Here is a tiny trained network, its code and every weight. The questions are about switching its units off for an input and a class, where a switched-off unit gives its printed mean instead of its output.

import numpy as np


def w(rows, s, z=0):
    codes = np.array(rows[::2]) - 128.0
    scale = np.full(codes.shape[1], s)
    scale[-1] = z or s
    return codes * scale


def norm(h):
    return h / np.sqrt((h * h).mean(-1, keepdims=True) + 1e-5)


def f(y):
    return y / 2 * (1 + np.tanh(0.7978845608 * (y + 0.044715 * y**3)))


def log_softmax(a):
    a = a - a.max(-1, keepdims=True)
    return a - np.log(np.exp(a).sum(-1, keepdims=True))


def net(x, mask):
    res = np.array(x, float).reshape(1, 5) / 4 @ E
    u = 0
    for l in range(2):
        y = f(norm(res) @ A[l][:, :-1].T + A[l][:, -1])
        res = res + np.where(mask[u : u + 7], y, B[l][:, -1]) @ B[l][:, :-1]
        u += 7
    return log_softmax(norm(res)[-1] @ U[:, :-1].T + U[:, -1])


A, B = {}, {}
E = w([
[145,138,134,37,215,121],'x0',
[100,37,49,117,164,104],'x1',
[136,79,155,151,81,61],'x2',
[2,53,168,167,137,109],'x3',
[82,205,62,145,99,67],'x4',
],0.0097)
A[0] = w([
[17,138,70,128,156,108,2],'L0N1',
[87,128,4,180,114,120,45],'L0N2',
[92,105,177,167,140,145,83],'L0N3',
[70,221,191,115,12,104,99],'L0N4',
[204,203,117,17,201,234,12],'L0N5',
[189,216,127,192,86,143,32],'L0N6',
[195,104,150,2,160,21,34],'L0N7',
],0.0099,0.0072)
B[0] = w([
[104,136,104,97,178,84,169],'L0N1',
[128,148,74,64,57,119,177],'L0N2',
[102,73,158,180,137,123,158],'L0N3',
[155,148,155,189,178,91,253],'L0N4',
[133,170,109,104,235,253,253],'L0N5',
[180,178,194,133,32,100,184],'L0N6',
[222,46,130,132,154,76,186],'L0N7',
],0.012,0.005)
A[1] = w([
[176,217,141,176,70,154,3],'L1N1',
[202,192,157,192,62,155,6],'L1N2',
[76,11,145,160,119,226,20],'L1N3',
[215,150,120,181,101,187,120],'L1N4',
[60,170,77,103,171,77,2],'L1N5',
[159,106,186,127,146,216,151],'L1N6',
[145,145,34,149,36,107,48],'L1N7',
],0.011,0.0064)
B[1] = w([
[194,128,193,9,106,23,187],'L1N1',
[146,163,159,55,83,53,198],'L1N2',
[113,106,203,42,31,171,213],'L1N3',
[66,180,180,62,166,122,212],'L1N4',
[46,121,104,60,139,92,160],'L1N5',
[115,131,54,144,107,149,254],'L1N6',
[167,144,89,179,75,179,166],'L1N7',
],0.014,0.0052)
U = w([
[92,132,181,251,153,118,68],'0',
[171,183,174,116,101,86,157],'1',
[91,54,173,119,79,181,157],'2',
[133,161,107,109,202,235,221],'3',
[198,63,110,132,175,99,111],'4',
[130,142,32,173,68,152,102],'5',
[41,120,64,115,164,70,3],'6',
],0.027,0.0038)

Each question gives the input, the list of numbers given to net, and the class t.
The units are the neurons (one row each of A and B). Each row of codes is followed by its name. A weight is (code - 128) times the scale printed after its matrix; where a second scale follows, it is the last column's (A, B and U).
mask holds one flag per neuron, layer by layer. A switched-off neuron (its flag False) gives its mean, the last column of its row in B, instead of its output. The means were averaged over made-up inputs and are rounded, as every weight is.
A unit's drop is (log p(t) with every unit on - log p(t) with that unit switched off) / (log p(t) with every unit on - log p(t) with every unit switched off).
The circuit of an input: a set's keep is (log p(t) with only the set's units on - log p(t) with every unit switched off) / (log p(t) with every unit on - log p(t) with every unit switched off). Starting from the 12 units with the biggest drops (on a tie, the unit counted first), units are removed one at a time, each time the one whose removal leaves the highest keep (on an exact tie, the one counted first), for as long as the keep stays at least 0.8.
circuit, biggest first: the units of the circuit, biggest drop first
top k neurons: the k neurons with the biggest drops, biggest first
drop of u: that unit's drop, to one decimal
input [5,-6,-5,4,7], class 6: circuit, biggest first : [L1N5]
input [0,0,1,0,6], class 5: circuit, biggest first : [L0N2, L1N7]
input [-2,0,7,3,8], class 5: top 4 neurons : [L0N2, L1N7, L0N5, L1N4]
input [4,2,4,-8,5], class 3: top 2 neurons : [L0N5, L1N1]
input [0,8,-3,-2,4], class 5: top 3 neurons : [L0N2, L1N7, L0N5]
input [-7,2,1,-8,8], class 1: top 2 neurons : [L1N1, L0N6]
input [2,-8,3,-5,-6], class 3: top 2 neurons : [L0N5, L1N6]
input [-8,3,3,2,1], class 5: drop of L0N5 : 0.3
input [7,-1,3,-8,4], class 3: drop of L0N5 : 0.6
input [7,-3,6,2,-6], class 4: drop of L0N7 : 0.7
input [7,5,5,8,-1], class 2: drop of L0N1 : -0.1
